Below is a small trained network, with its code and all its weights. Each question gives an input and a class and asks what happens when units are switched off, that is, made to give their printed mean instead of their output.

import numpy as np


def w(rows, s, z=0):
    codes = np.array(rows[::2]) - 128.0
    scale = np.full(codes.shape[1], s)
    scale[-1] = z or s
    return codes * scale


def f(y):
    return np.maximum(y, 0)


def log_softmax(a):
    a = a - a.max(-1, keepdims=True)
    return a - np.log(np.exp(a).sum(-1, keepdims=True))


def net(x, mask):
    res = np.array(x, float).reshape(1, 4) / 4 @ E
    y = f(res @ A[0][:, :-1].T + A[0][:, -1])
    res = res + np.where(mask, y, B[0][:, -1]) @ B[0][:, :-1]
    return log_softmax(res[-1] @ U[:, :-1].T + U[:, -1])


A, B = {}, {}
E = w([
[170,196,190,51,173,131,232,147,254],'x0',
[6,211,195,133,77,137,149,109,44],'x1',
[152,154,123,155,108,103,140,163,126],'x2',
[151,116,140,171,208,233,128,201,84],'x3',
],0.016)
A[0] = w([
[83,211,224,200,236,245,128,198,48,3],'N1',
[169,182,174,25,155,163,222,166,189,158],'N2',
[203,87,68,73,136,2,66,78,185,210],'N3',
[81,234,185,47,90,117,205,102,198,95],'N4',
[178,42,59,208,131,214,57,189,90,156],'N5',
[192,74,96,154,229,220,130,207,121,97],'N6',
],0.0076,0.0068)
B[0] = w([
[178,99,64,210,122,241,81,83,206,202],'N1',
[137,196,93,52,170,118,150,111,211,254],'N2',
[154,119,110,158,105,231,41,89,141,241],'N3',
[130,70,208,75,84,131,187,55,100,228],'N4',
[149,55,200,172,110,103,169,120,95,246],'N5',
[101,171,138,63,224,92,216,198,9,227],'N6',
],0.012,0.02)
U = w([
[142,91,90,172,121,149,67,139,130,232],'0',
[130,104,175,118,130,120,193,132,109,98],'1',
[166,154,82,127,145,157,123,114,193,156],'2',
[112,178,101,88,182,112,164,177,124,3],'3',
[3,177,113,142,60,105,90,119,56,110],'4',
],0.018,0.0046)

Each question gives the input, the list of numbers given to net, and the class t.
The units are the neurons (one row each of A and B). Each row of codes is followed by its name. A weight is (code - 128) times the scale printed after its matrix; where a second scale follows, it is the last column's (A, B and U).
mask holds one flag per neuron, in row order. A switched-off neuron (its flag False) gives its mean, the last column of its row in B, instead of its output. The means were averaged over made-up inputs and are rounded, as every weight is.
A unit's drop is (log p(t) with every unit on - log p(t) with that unit switched off) / (log p(t) with every unit on - log p(t) with every unit switched off).
unit that matters most: the unit with the biggest drop
k most important neurons: the k neurons with the biggest drops, biggest first
drop when u is switched off: that unit's drop, to one decimal
input [0,-8,-8,-5], class 0: unit that matters most => N2
input [1,-1,-8,8], class 3: 3 most important neurons => N6, N4, N3
input [1,7,1,5], class 2: 2 most important neurons => N1, N5
input [-8,-2,-5,1], class 1: 3 most important neurons => N5, N1, N3
input [-8,8,3,1], class 0: 2 most important neurons => N1, N6
input [5,6,-3,1], class 2: 2 most important neurons => N1, N5
input [0,6,7,8], class 0: 2 most important neurons => N1, N2
input [7,-1,5,3], class 3: 2 most important neurons => N2, N3
input [7,8,7,1], class 2: 4 most important neurons => N1, N2, N5, N6
input [0,1,-1,0], class 4: 2 most important neurons => N2, N1
input [6,8,-6,2], class 2: 2 most important neurons => N1, N2
input [2,0,1,6], class 3: 3 most important neurons => N6, N3, N4
input [5,0,-3,6], class 3: drop when N6 is switched off => 3.2
input [-8,-7,8,2], class 1: drop when N5 is switched off => 0.6
input [-1,3,-4,-2], class 4: unit that matters most => N5
input [-5,7,-7,7], class 0: drop when N1 is switched off => 1.0
